Below are the code and all the weights of a small trained network. Each question names an input and a target symbol and asks about switching units off, where a switched-off unit gives its printed mean instead of its output.

import numpy as np


def w(rows, s, z=0):
    codes = np.array(rows[::2]) - 128.0
    scale = np.full(codes.shape[1], s)
    scale[-1] = z or s
    return codes * scale


def norm(h):
    return h / np.sqrt((h * h).mean(-1, keepdims=True) + 1e-5)


def f(y):
    return y / 2 * (1 + np.tanh(0.7978845608 * (y + 0.044715 * y**3)))


def softmax(a):
    e = np.exp(a - a.max(-1, keepdims=True))
    return e / e.sum(-1, keepdims=True)


def log_softmax(a):
    a = a - a.max(-1, keepdims=True)
    return a - np.log(np.exp(a).sum(-1, keepdims=True))


def net(x, mask):
    ids = ['ΛΠαβγδεζηθμξσφψ'.index(c) for c in x.split()]
    T = len(ids)
    res = E[ids] + P[:T]
    r = norm(res)
    for j in range(2):
        rows = slice(4 * j, 4 * j + 4)
        q, k, v = (r @ M[0][rows].T for M in (Q, K, V))
        z = softmax(np.where(np.tri(T) > 0, q @ k.T / 4**0.5, -1e9)) @ v
        o = O[0][rows]
        res = res + np.where(mask[j], z, o[:, -1]) @ o[:, :-1]
    y = f(norm(res) @ A[0][:, :-1].T + A[0][:, -1])
    res = res + np.where(mask[2:10], y, B[0][:, -1]) @ B[0][:, :-1]
    return log_softmax(norm(res)[-1] @ U[:, :-1].T + U[:, -1])


Q, K, V, O, A, B = {}, {}, {}, {}, {}, {}
E = w([
[176,180,185,99],'Λ',
[85,161,154,95],'Π',
[193,61,162,49],'α',
[169,164,154,128],'β',
[156,180,163,128],'γ',
[177,108,130,2],'δ',
[237,144,148,122],'ε',
[229,127,130,118],'ζ',
[218,58,60,128],'η',
[92,123,118,168],'θ',
[186,130,21,198],'μ',
[233,62,21,119],'ξ',
[58,127,153,163],'σ',
[49,181,111,217],'φ',
[225,150,130,192],'ψ',
],0.015)
P = w([
[20,189,3,71],'0',
[208,166,156,174],'1',
[222,139,169,199],'2',
[200,104,161,193],'3',
[165,81,156,188],'4',
[151,74,171,213],'5',
[145,83,173,221],'6',
[126,110,139,231],'7',
],0.0052)
Q[0] = w([
[64,132,82,203],'H1',
[217,175,93,110],'H1',
[123,29,89,104],'H1',
[22,148,246,161],'H1',
[210,222,213,179],'H2',
[119,164,124,129],'H2',
[145,159,155,185],'H2',
[82,49,133,99],'H2',
],0.012)
K[0] = w([
[145,183,65,53],'H1',
[191,74,66,125],'H1',
[67,126,67,175],'H1',
[94,128,158,39],'H1',
[80,188,2,89],'H2',
[204,169,40,44],'H2',
[77,243,127,17],'H2',
[136,73,237,162],'H2',
],0.0097)
V[0] = w([
[153,122,110,60],'H1',
[100,132,92,197],'H1',
[72,146,208,114],'H1',
[57,161,143,97],'H1',
[232,119,114,44],'H2',
[42,114,250,91],'H2',
[135,163,211,50],'H2',
[116,201,79,119],'H2',
],0.013)
O[0] = w([
[199,116,124,91,164],'H1',
[119,128,119,154,90],'H1',
[210,152,147,139,68],'H1',
[175,85,158,108,59],'H1',
[33,91,147,122,254],'H2',
[136,202,67,11,67],'H2',
[110,200,184,108,186],'H2',
[88,164,78,198,174],'H2',
],0.011,0.01)
A[0] = w([
[71,169,138,152,98],'N1',
[98,135,181,130,171],'N2',
[94,110,111,3,253],'N3',
[87,99,148,177,204],'N4',
[121,192,114,102,146],'N5',
[128,88,128,89,171],'N6',
[123,139,91,137,167],'N7',
[83,106,61,107,149],'N8',
],0.015,0.0051)
B[0] = w([
[170,215,206,115,196],'N1',
[205,52,153,103,220],'N2',
[200,59,101,147,247],'N3',
[185,93,101,112,254],'N4',
[7,141,21,3,160],'N5',
[177,210,86,204,162],'N6',
[135,132,30,75,140],'N7',
[90,143,207,65,164],'N8',
],0.0071,0.0091)
U = w([
[81,160,244,58,87],'Λ',
[105,164,65,60,4],'Π',
[107,217,118,110,203],'α',
[162,141,86,136,195],'β',
[103,108,176,169,32],'γ',
[174,54,138,6,162],'δ',
[129,71,156,127,3],'ε',
[85,171,146,43,199],'ζ',
[56,59,104,128,64],'η',
[220,115,53,170,71],'θ',
[50,104,91,160,214],'μ',
[47,39,77,123,78],'ξ',
[180,150,48,69,101],'σ',
[177,99,96,170,40],'φ',
[114,175,166,213,253],'ψ',
],0.014,0.0032)

Each question gives the input, a string of symbols that net reads in full, and the target symbol t.
The units are the heads (4 rows each of Q, K, V and O) and the neurons (one row each of A and B). Each row of codes is followed by its name. A weight is (code - 128) times the scale printed after its matrix; where a second scale follows, it is the last column's (O, A, B and U).
mask holds one flag per unit, heads first, then neurons. A switched-off unit (its flag False) gives its mean, the last column of its rows in O or B, instead of its output. The means were averaged over made-up inputs and are rounded, as every weight is.
A unit's drop is (log p(t) with every unit on - log p(t) with that unit switched off) / (log p(t) with every unit on - log p(t) with every unit switched off).
The circuit of an input: a set's keep is (log p(t) with only the set's units on - log p(t) with every unit switched off) / (log p(t) with every unit on - log p(t) with every unit switched off). Starting from all 10 units, units are removed one at a time, each time the one whose removal leaves the highest keep (on an exact tie, the one counted first), for as long as the keep stays at least 0.8.
circuit, biggest first: the units of the circuit, biggest drop first
top k neurons: the k neurons with the biggest drops, biggest first
heads that matter: for each layer, one digit per head in row order, 1 if its drop is at least 0.15 and else 0, layers parted by /
drop of u: that unit's drop, to one decimal
input δ α δ δ ψ ε, target Λ: top neuron : (N1)
input β β φ Λ γ ζ, target ψ: circuit, biggest first : (H2 N3)
input δ σ β Λ η θ δ, target θ: heads that matter : 01
input γ γ δ β γ, target α: circuit, biggest first : (H2 N5)
input σ Λ Λ δ γ δ θ, target δ: heads that matter : 11
input γ ξ ε, target α: heads that matter : 01
input θ η σ β φ δ μ ε, target θ: heads that matter : 01
input δ γ Λ Λ θ α, target θ: circuit, biggest first : (H2 N6 H1)
input α Λ ε ε, target δ: circuit, biggest first : (H2 N3)
input δ β δ δ ζ, target Λ: heads that matter : 11
input β δ ψ δ β, target ψ: heads that matter : 01
input Λ γ δ φ φ Π, target δ: heads that matter : 10
input δ γ δ ξ, target ξ: heads that matter : 10
input δ δ δ φ θ, target δ: circuit, biggest first : (H1)
input σ β ξ δ μ β, target σ: heads that matter : 01
input α θ ε δ Λ Λ γ, target δ: heads that matter : 11
input Λ β θ, target Λ: circuit, biggest first : (H2 H1)
input δ δ η μ, target μ: heads that matter : 10
input β δ β δ α δ Λ, target ψ: top 2 neurons : (N3 N8)
input θ Λ θ δ η φ Λ, target θ: circuit, biggest first : (H2)
input δ ξ ζ β, target Λ: heads that matter : 00
input Λ β β η γ ε, target ζ: heads that matter : 01
input α δ γ Λ Π Λ, target δ: heads that matter : 11
input β ζ ξ, target ξ: drop of H1 : 0.3
input γ μ β Λ, target α: drop of N2 : 0.0
input γ δ δ ε, target α: drop of H2 : 0.8
input γ β δ β, target α: drop of N5 : 0.1
input Λ α γ β δ ζ, target ζ: top neuron : (N5)
input β γ δ φ γ ε, target ψ: top 2 neurons : (N3 N1)
